Here is a tiny trained network, its code and every weight. The questions are about switching its units off for an input and a target symbol, where a switched-off unit gives its printed mean instead of its output.

import numpy as np


def w(rows, s, z=0):
    codes = np.array(rows[::2]) - 128.0
    scale = np.full(codes.shape[1], s)
    scale[-1] = z or s
    return codes * scale


def f(y):
    return y / 2 * (1 + np.tanh(0.7978845608 * (y + 0.044715 * y**3)))


def softmax(a):
    e = np.exp(a - a.max(-1, keepdims=True))
    return e / e.sum(-1, keepdims=True)


def log_softmax(a):
    a = a - a.max(-1, keepdims=True)
    return a - np.log(np.exp(a).sum(-1, keepdims=True))


def net(x, mask):
    ids = ['ΛΞΩαβδεζηθτφ'.index(c) for c in x.split()]
    T = len(ids)
    res = E[ids] + P[:T]
    r = res
    for j in range(2):
        rows = slice(4 * j, 4 * j + 4)
        q, k, v = (r @ M[0][rows].T for M in (Q, K, V))
        z = softmax(np.where(np.tri(T) > 0, q @ k.T / 4**0.5, -1e9)) @ v
        o = O[0][rows]
        res = res + np.where(mask[j], z, o[:, -1]) @ o[:, :-1]
    y = f(res @ A[0][:, :-1].T + A[0][:, -1])
    res = res + np.where(mask[2:10], y, B[0][:, -1]) @ B[0][:, :-1]
    return log_softmax(res[-1] @ U[:, :-1].T + U[:, -1])


Q, K, V, O, A, B = {}, {}, {}, {}, {}, {}
E = w([
[198,185,78,47],'Λ',
[135,20,102,101],'Ξ',
[232,173,102,164],'Ω',
[171,155,78,138],'α',
[33,27,52,192],'β',
[178,126,249,120],'δ',
[52,115,110,35],'ε',
[71,149,218,145],'ζ',
[189,25,62,186],'η',
[182,101,122,207],'θ',
[169,137,84,129],'τ',
[143,6,120,96],'φ',
],0.018)
P = w([
[1,205,88,71],'0',
[27,161,158,110],'1',
[87,147,148,129],'2',
[120,125,126,131],'3',
[166,117,126,131],'4',
[193,85,85,119],'5',
[124,121,79,97],'6',
],0.0054)
Q[0] = w([
[96,139,190,91],'h1',
[116,65,91,184],'h1',
[101,142,118,86],'h1',
[142,233,153,91],'h1',
[124,78,145,102],'h2',
[136,44,139,134],'h2',
[114,117,87,152],'h2',
[123,118,132,253],'h2',
],0.015)
K[0] = w([
[7,200,150,96],'h1',
[183,88,105,204],'h1',
[125,142,52,52],'h1',
[91,127,107,44],'h1',
[151,180,79,132],'h2',
[137,151,172,166],'h2',
[106,153,154,163],'h2',
[143,95,122,164],'h2',
],0.013)
V[0] = w([
[131,2,140,33],'h1',
[69,121,86,85],'h1',
[127,80,89,133],'h1',
[171,110,30,178],'h1',
[100,75,202,161],'h2',
[102,184,190,195],'h2',
[132,174,148,152],'h2',
[107,168,179,159],'h2',
],0.0093)
O[0] = w([
[209,2,136,161,251],'h1',
[152,53,89,109,119],'h1',
[59,91,254,122,167],'h1',
[126,245,154,179,176],'h1',
[182,114,183,121,84],'h2',
[133,129,87,139,36],'h2',
[90,143,176,138,101],'h2',
[45,96,20,33,72],'h2',
],0.0075,0.002)
A[0] = w([
[109,105,114,107,227],'n1',
[132,199,139,156,248],'n2',
[104,218,185,6,195],'n3',
[35,75,143,207,250],'n4',
[144,100,159,86,184],'n5',
[182,154,11,107,255],'n6',
[79,44,146,117,128],'n7',
[239,178,140,128,101],'n8',
],0.011,0.0031)
B[0] = w([
[139,142,223,132,170],'n1',
[126,147,169,174,237],'n2',
[254,93,46,60,204],'n3',
[121,142,52,139,219],'n4',
[194,138,148,137,207],'n5',
[36,85,143,98,213],'n6',
[66,213,117,126,248],'n7',
[72,95,82,65,254],'n8',
],0.0091,0.0075)
U = w([
[63,95,11,188,39],'Λ',
[202,32,1,239,143],'Ξ',
[173,226,31,111,89],'Ω',
[117,175,66,116,110],'α',
[126,130,92,134,104],'β',
[2,106,174,61,183],'δ',
[102,81,90,145,68],'ε',
[111,62,8,60,2],'ζ',
[155,235,157,229,172],'η',
[150,170,70,128,95],'θ',
[112,141,73,128,68],'τ',
[254,69,124,113,223],'φ',
],0.0077,0.0031)

Each question gives the input, a string of symbols that net reads in full, and the target symbol t.
The units are the heads (4 rows each of Q, K, V and O) and the neurons (one row each of A and B). Each row of codes is followed by its name. A weight is (code - 128) times the scale printed after its matrix; where a second scale follows, it is the last column's (O, A, B and U).
mask holds one flag per unit, heads first, then neurons. A switched-off unit (its flag False) gives its mean, the last column of its rows in O or B, instead of its output. The means were averaged over made-up inputs and are rounded, as every weight is.
A unit's drop is (log p(t) with every unit on - log p(t) with that unit switched off) / (log p(t) with every unit on - log p(t) with every unit switched off).
The circuit of an input: a set's keep is (log p(t) with only the set's units on - log p(t) with every unit switched off) / (log p(t) with every unit on - log p(t) with every unit switched off). Starting from all 10 units, units are removed one at a time, each time the one whose removal leaves the highest keep (on an exact tie, the one counted first), for as long as the keep stays at least 0.8.
units of the circuit, in order: the units of the circuit, biggest drop first
k most important neurons: the k neurons with the biggest drops, biggest first
heads that matter: for each layer, one digit per head in row order, 1 if its drop is at least 0.15 and else 0, layers parted by /
drop of u: that unit's drop, to one decimal
input Ω ζ ζ δ Ξ, target δ: units of the circuit, in order : h2; n3; n6; h1
input τ Λ α η τ, target η: units of the circuit, in order : h1
input β δ Ω, target δ: units of the circuit, in order : n6; n8; n3
input δ δ θ δ, target φ: 2 most important neurons : n5; n6
input ζ ζ Ω, target ζ: units of the circuit, in order : n6; n3; h2; h1
input β α ζ δ α, target δ: units of the circuit, in order : n6; n3
input τ ζ δ Λ θ, target η: 2 most important neurons : n2; n3
input α δ Λ, target ζ: units of the circuit, in order : n3; n6; n8
input ε δ Ω, target δ: heads that matter : 00
input Ω δ δ φ, target δ: 2 most important neurons : n3; n1
input τ δ δ Ξ, target δ: 4 most important neurons : n7; n3; n1; n6
input Ξ α φ τ, target φ: 2 most important neurons : n7; n4
input Λ η Ω, target η: 4 most important neurons : n2; n3; n6; n4
input Ω δ δ, target φ: most important neuron : n6
input φ θ δ ζ α φ Ω, target φ: 2 most important neurons : n7; n4
input Ω ε Λ Ω Ω η Ω, target η: drop of n2 : 0.6
input δ ζ Ω, target ζ: drop of n1 : 0.1
input φ ζ ε Λ, target ζ: drop of n5 : 0.0
